Here is a tiny trained network, its code and every weight. The questions are about switching its units off for an input and a target symbol, where a switched-off unit gives its printed mean instead of its output.

import numpy as np


def w(rows, s, z=0):
    codes = np.array(rows[::2]) - 128.0
    scale = np.full(codes.shape[1], s)
    scale[-1] = z or s
    return codes * scale


def norm(h):
    return h / np.sqrt((h * h).mean(-1, keepdims=True) + 1e-5)


def f(y):
    return np.maximum(y, 0)


def softmax(a):
    e = np.exp(a - a.max(-1, keepdims=True))
    return e / e.sum(-1, keepdims=True)


def log_softmax(a):
    a = a - a.max(-1, keepdims=True)
    return a - np.log(np.exp(a).sum(-1, keepdims=True))


def net(x, mask):
    ids = ['ΘΠΨΩβδεζηλμστ'.index(c) for c in x.split()]
    T = len(ids)
    res = E[ids] + P[:T]
    r = norm(res)
    for j in range(3):
        rows = slice(2 * j, 2 * j + 2)
        q, k, v = (r @ M[0][rows].T for M in (Q, K, V))
        z = softmax(np.where(np.tri(T) > 0, q @ k.T / 2**0.5, -1e9)) @ v
        o = O[0][rows]
        res = res + np.where(mask[j], z, o[:, -1]) @ o[:, :-1]
    y = f(norm(res) @ A[0][:, :-1].T + A[0][:, -1])
    res = res + np.where(mask[3:11], y, B[0][:, -1]) @ B[0][:, :-1]
    return log_softmax(norm(res)[-1] @ U[:, :-1].T + U[:, -1])


Q, K, V, O, A, B = {}, {}, {}, {}, {}, {}
E = w([
[96,96,147,113],'Θ',
[22,130,160,102],'Π',
[155,151,81,185],'Ψ',
[172,129,136,164],'Ω',
[108,244,95,123],'β',
[207,39,186,172],'δ',
[61,153,145,48],'ε',
[170,232,154,197],'ζ',
[117,248,96,254],'η',
[191,143,144,197],'λ',
[158,132,156,98],'μ',
[38,131,75,36],'σ',
[62,47,121,62],'τ',
],0.0093)
P = w([
[65,184,112,167],'0',
[26,180,236,140],'1',
[158,45,98,134],'2',
[84,167,89,160],'3',
[54,120,254,113],'4',
[207,75,68,65],'5',
[97,146,86,163],'6',
[81,194,229,96],'7',
],0.0053)
Q[0] = w([
[49,59,27,168],'head 1',
[151,79,31,110],'head 1',
[73,156,236,165],'head 2',
[230,158,75,148],'head 2',
[134,133,128,4],'head 3',
[157,228,101,32],'head 3',
],0.013)
K[0] = w([
[33,82,62,196],'head 1',
[71,122,131,137],'head 1',
[187,108,100,34],'head 2',
[151,133,140,219],'head 2',
[133,113,141,7],'head 3',
[157,182,136,54],'head 3',
],0.017)
V[0] = w([
[202,79,92,69],'head 1',
[69,99,19,206],'head 1',
[2,28,88,195],'head 2',
[121,105,85,64],'head 2',
[48,55,121,163],'head 3',
[139,84,78,211],'head 3',
],0.0065)
O[0] = w([
[142,76,201,166,29],'head 1',
[254,195,113,81,52],'head 1',
[107,224,53,92,78],'head 2',
[14,125,129,111,1],'head 2',
[192,77,148,99,60],'head 3',
[128,144,137,12,190],'head 3',
],0.0052,0.003)
A[0] = w([
[132,194,254,49,57],'neuron 1',
[103,204,251,110,69],'neuron 2',
[154,21,122,129,1],'neuron 3',
[157,207,141,70,60],'neuron 4',
[164,118,77,39,29],'neuron 5',
[154,157,174,147,97],'neuron 6',
[174,51,156,95,176],'neuron 7',
[163,110,84,116,191],'neuron 8',
],0.0083,0.0029)
B[0] = w([
[162,207,70,140,202],'neuron 1',
[158,112,126,8,252],'neuron 2',
[167,77,229,99,178],'neuron 3',
[99,62,139,152,199],'neuron 4',
[161,29,129,141,167],'neuron 5',
[145,114,173,114,204],'neuron 6',
[69,171,76,115,228],'neuron 7',
[81,121,135,108,221],'neuron 8',
],0.014,0.0033)
U = w([
[50,96,159,230,136],'Θ',
[118,95,102,127,54],'Π',
[186,81,33,146,130],'Ψ',
[119,196,121,177,145],'Ω',
[85,123,79,139,112],'β',
[155,60,155,118,65],'δ',
[103,77,111,109,50],'ε',
[224,134,200,192,174],'ζ',
[148,166,82,150,255],'η',
[208,194,146,49,106],'λ',
[74,82,250,96,138],'μ',
[69,169,126,93,126],'σ',
[78,158,119,94,95],'τ',
],0.012,0.0037)

Each question gives the input, a string of symbols that net reads in full, and the target symbol t.
The units are the heads (2 rows each of Q, K, V and O) and the neurons (one row each of A and B). Each row of codes is followed by its name. A weight is (code - 128) times the scale printed after its matrix; where a second scale follows, it is the last column's (O, A, B and U).
mask holds one flag per unit, heads first, then neurons. A switched-off unit (its flag False) gives its mean, the last column of its rows in O or B, instead of its output. The means were averaged over made-up inputs and are rounded, as every weight is.
A unit's drop is (log p(t) with every unit on - log p(t) with that unit switched off) / (log p(t) with every unit on - log p(t) with every unit switched off).
The circuit of an input: a set's keep is (log p(t) with only the set's units on - log p(t) with every unit switched off) / (log p(t) with every unit on - log p(t) with every unit switched off). Starting from all 11 units, units are removed one at a time, each time the one whose removal leaves the highest keep (on an exact tie, the one counted first), for as long as the keep stays at least 0.8.
units of the circuit, in order: the units of the circuit, biggest drop first
most important unit: the unit with the biggest drop
top k neurons: the k neurons with the biggest drops, biggest first
heads that matter: for each layer, one digit per head in row order, 1 if its drop is at least 0.15 and else 0, layers parted by /
drop of u: that unit's drop, to one decimal
input μ μ σ, target μ: units of the circuit, in order	(neuron 3; head 3; head 2)
input λ μ δ μ β, target μ: units of the circuit, in order	(head 2)
input Ψ λ Ω δ, target μ: units of the circuit, in order	(neuron 3; neuron 7)
input λ η μ η μ μ λ η, target μ: units of the circuit, in order	(head 1; neuron 2)
input η Θ λ ε β, target λ: units of the circuit, in order	(neuron 2; neuron 1)
input η μ λ, target μ: heads that matter	001
input ε λ Θ λ ε, target λ: heads that matter	000
input λ μ λ ε λ ζ, target ζ: heads that matter	000
input λ λ λ Ψ δ μ, target μ: heads that matter	100
input σ η δ λ β λ δ Π, target λ: units of the circuit, in order	(neuron 2; neuron 1)
input λ ε μ, target μ: heads that matter	000
input μ Ψ λ λ, target ζ: top 3 neurons	(neuron 2; neuron 7; neuron 1)
input η σ δ ζ δ, target λ: heads that matter	010
input λ μ β λ Θ, target λ: units of the circuit, in order	(neuron 1)
input Ψ Ψ λ λ β, target λ: top 2 neurons	(neuron 2; neuron 1)
input Ψ η μ μ λ μ μ λ, target μ: heads that matter	110
input η λ λ λ Ψ, target λ: heads that matter	000
input Ψ λ λ ε Θ, target λ: drop of neuron 2	0.2
input ζ σ μ λ μ μ ε Ψ, target μ: drop of head 1	0.9
input Ψ λ ε λ μ λ η η, target λ: drop of neuron 7	0.1
input λ Ψ λ μ η, target μ: drop of neuron 2	0.2
input τ η Π μ ε ζ, target ζ: most important unit	neuron 7
